[ 11   0  16  -3  12   5 -11 -16   1  -6   2   4   4   0  -4   1  14  -3
   1   4   9   2  -5   0   1 -10  -3  -5   2  -1   0  -1   1  10   2   1
  -3  -7   1  -1   4   0 -11  27  -1 -10   0   1  -6  -2  -4   3  -1   0] : [92]
[  5  11  22   5 -22   1   6  -6   1  -9 -12  18   2   3  -6   4  26   6
   2   7  12   6 -10   0  17  15 -12  -9   3 -11 -13  -4   0 -19  -5   3
  22   7   3   6   4  -1   8  13  -5 -15   1   2  -9   0   8  -2  -5  -4] : [88]
[  3   5   8  -6  -7   0   8  10   5 -14   8   1  -7 -13   8   2   1  11
   6   2   0  -7  -5  -2  -7  16 -26  15  16  19   4  -3   1   8   2  -4
  23  -3  -2   4   0   0   3 -22  -5 -14   2  -5  -2  -1  -1  -5   2   2] : [106]
[  5   2  20   1  -4   0   7 -12   0 -16   2   7  -3  -6   4  -2   6   5
   9   3   9   0  -4  -6  -4  11 -15  10  12   4  -4  -1   1   1  -1  -3
  20  -4   3   2   4   2   3  -4  -2 -13   2  -2  -8  -4  -2  -4  -3   0] : [98]
[  9   3  43   7 -18   0  11 -29  -1 -26  -4  13   2  -2   4   5  22   7
   9  11  19   4  -6 -11   3  25 -16   9  15  -5 -12   2   2 -13   0   2
  32  -2   6   5   9   3  13   6  -6 -26   6   1 -17  -5  -5  -5  -6  -1] : [98]
[ 22   4  35   1  10   5 -12 -26   0 -16   1  10   6   1 -11   1  34  -3
   1   9  21   5 -12   0   9  -8  -9 -13   4  -3  -4  -2   0  13   2   3
   3 -10   3   1   8   2 -14  47   4 -17   1  -1 -17  -2   1   3  -5  -1] : [108]
[ 12  -2  25   1   6  -1   5 -23   1 -19   8  -1  -1  -8   8   2   5   4
   8   6  12   1  -2  -9 -12   9 -18  16  16   8   3   3   1  10   4   0
  18 -11   2   1   8   4   1  -2   3 -18   1  -4 -10  -6 -13  -3  -2   7] : [106]
[ 24  11  47  15  -7   7  -7 -34  -2 -23  -7  25   7   4 -14   4  47   2
   5  14  31  11 -17   0  18   3 -13 -17   8 -18 -17  -6   3  -3  -4   5
  21  -3   7   8  11   1 -12  47   0 -28   4   1 -26  -3   6   0  -6  -3] : [88]
[ 10   8  19  -3  -6   3  -1   3   2 -12   0  11   1  -6  -6   2  26   7
  -1   2  10  -1 -10   2   8   3 -20  -5   9   5  -4  -4   1   6  -1  -2
  15  -4   3   3   0   0  -8  15  -1 -21   0  -5 -11   0   3  -1  -1   0] : [88]
[ 14  13  39  10 -19  -1  10 -21  -1 -22  -4  13   0  -6   0   6  40   7
   8  14  23   4 -13  -5  13  21 -26   3  18  -6 -13 -11   1 -12  -4   0
  45  -3   1 -24   9  -2   1  14  -2 -25   7  -1 -26  -3  11  -3  -7   2] : [102]
[ 17   0  29   3   8   4  -9 -23  -2 -16   3  11  10   3  -7   3  30  -3
   1   9  15   6  -9  -1   7  -6  -8  -9   3  -9  -6  -3   0   8  -1   3
   5  -6   3   4   7   0 -12  42   2 -15   1   0 -17  -1   0   2  -5  -1] : [108]
[ 16   3  23  11   9   3   0 -25  -4 -16  16  -3  -2  -2  -4  -1  22  -3
   5   3  16   4  -3  -6   0   1 -15   6  12  -3   1  -7   1   8   0  -1
  20 -13  -3   4   7   2 -12  15   5  -7   5  -3 -23  -7   2   4  -2   6] : [106]
[  9   6  21  -6  -1   4   1   2   3 -15   3   7  -3  -9   2   3  18   9
   5   4   8  -2  -8   1  -1   3 -23   6  12  12   1  -3   2  12   1  -4
  17  -5   1   0   4   0  -6   8  -1 -24   3  -4  -7  -1  -1  -1   0  -1] : [88]
[ 15   3  19   1  10   3  16 -16   0 -14   5   4   3  -2  -5   2  19  -2
   2   5  11   2  -6   1   2  -7 -11   0   5   0   1   0   1  14   2   2
   4  -8   0   1   5   0 -15  29   3 -14   0  -1 -12  -1  -3   3  -2   2] : [108]
[  4  -5  12   6  14  -4   8 -21  -3 -14  20 -10  -6 -10  12  -2 -12  -1
   7   0   5  -4   5 -13 -17   7 -13  27  18  11  10   3   2  12   4  -6
  20 -12  -3  -3   6   4   3 -25   4  -1   6   1 -12  -7 -11  -3   2  11] : [106]
[ 23   7  42  14  -1   1  -3 -30  -5 -21   5  17   3  -1 -11   3  43   1
   6  11  26   7 -11  -3  11   5 -17  -6  12 -12 -10  -8   2   2  -2   2
  26 -10   4   7  11   0 -11  41   2 -20   4  -2 -29  -7   4   2  -8   3] : [92]
[ 20   8  33 -12   6   5  -7  -6   2 -20   1   8   1  -7   2   2  28   4
   4   6  14   0 -11   2   0  -6 -27   0  12  13   2  -2   1  24   3  -2
  11 -10   3  -1   6   1 -13  29   0 -34   2  -4  -9   8  -6   0  -2   1] : [108]
[ 18   8  19  -5   8   5 -11   0   0 -10   7   8   1  -6 -12   7  27   0
   0   4   9   0 -10   6   7 -13 -16  -3  10   5   3  -6   1  21   2   0
   4 -10   0   1   4   0 -20  37   5 -18   3  -1 -13   3   2   3  -6   1] : [108]
[  7   4  15   3  -5   0   8  -6   0 -12   7   3  -1  -9   4   2   9   7
   6   3   8  -2  -6  -6  -3  11 -19  12  15   8  -1  -3   2   2   1   1
  27  -6  -2   2   2   0  -1  -9  -1 -13   3  -4 -12  -4   1  -3   0   5] : [98]
[ 17   3  23  -1  11   3  -5 -13  -2 -16  10   4  -1  -8  -2   0  19  -3
   5  10  11  -2  -6  -3  -2  -5 -18   4  15   6   3  -4   5  18   3   0
  12 -12   1  -1   7   1 -13  20   2 -17   3  -5 -15  -3  -3   2  -1   7] : [92]
[ -4   1 -38 -17  16   0  -7  42   4  19   3 -15  -8  -6  -1  -3 -20  -2
  -7 -10 -24 -11   4  13  -8 -24   0   0  -7  21  16  -4  -1  23   1  -3
 -26  -4  -4  -5  -8  -3 -16 -12   1  11  -2  -4  14   8   3   3   6   0] : [92]
[ 21  -2  25  -8  25   3 -16 -25   2 -16   6   0   4  -1  -6   1  16  -4
   2   5  13   3  -4   1  -6 -19  -7  -3  -2   8   6   3   1  28   5   2
 -12 -14   4  -4   7   0 -18  43   8 -16  -1  -1  -8   0 -14   4  -3   1] : [108]
[ 20   7  28  -4   9   4  -7  -8   4 -16   6   8   4  -7  -6   2  26   3
   2   6  14   1 -11   1   7  -9 -18  -1  10   6   2  -4  -2  18   1  -1
  10 -10   3   2   6   0  -7  32   3 -22   3  -3 -14  -4  -2   2  -4   1] : [92]
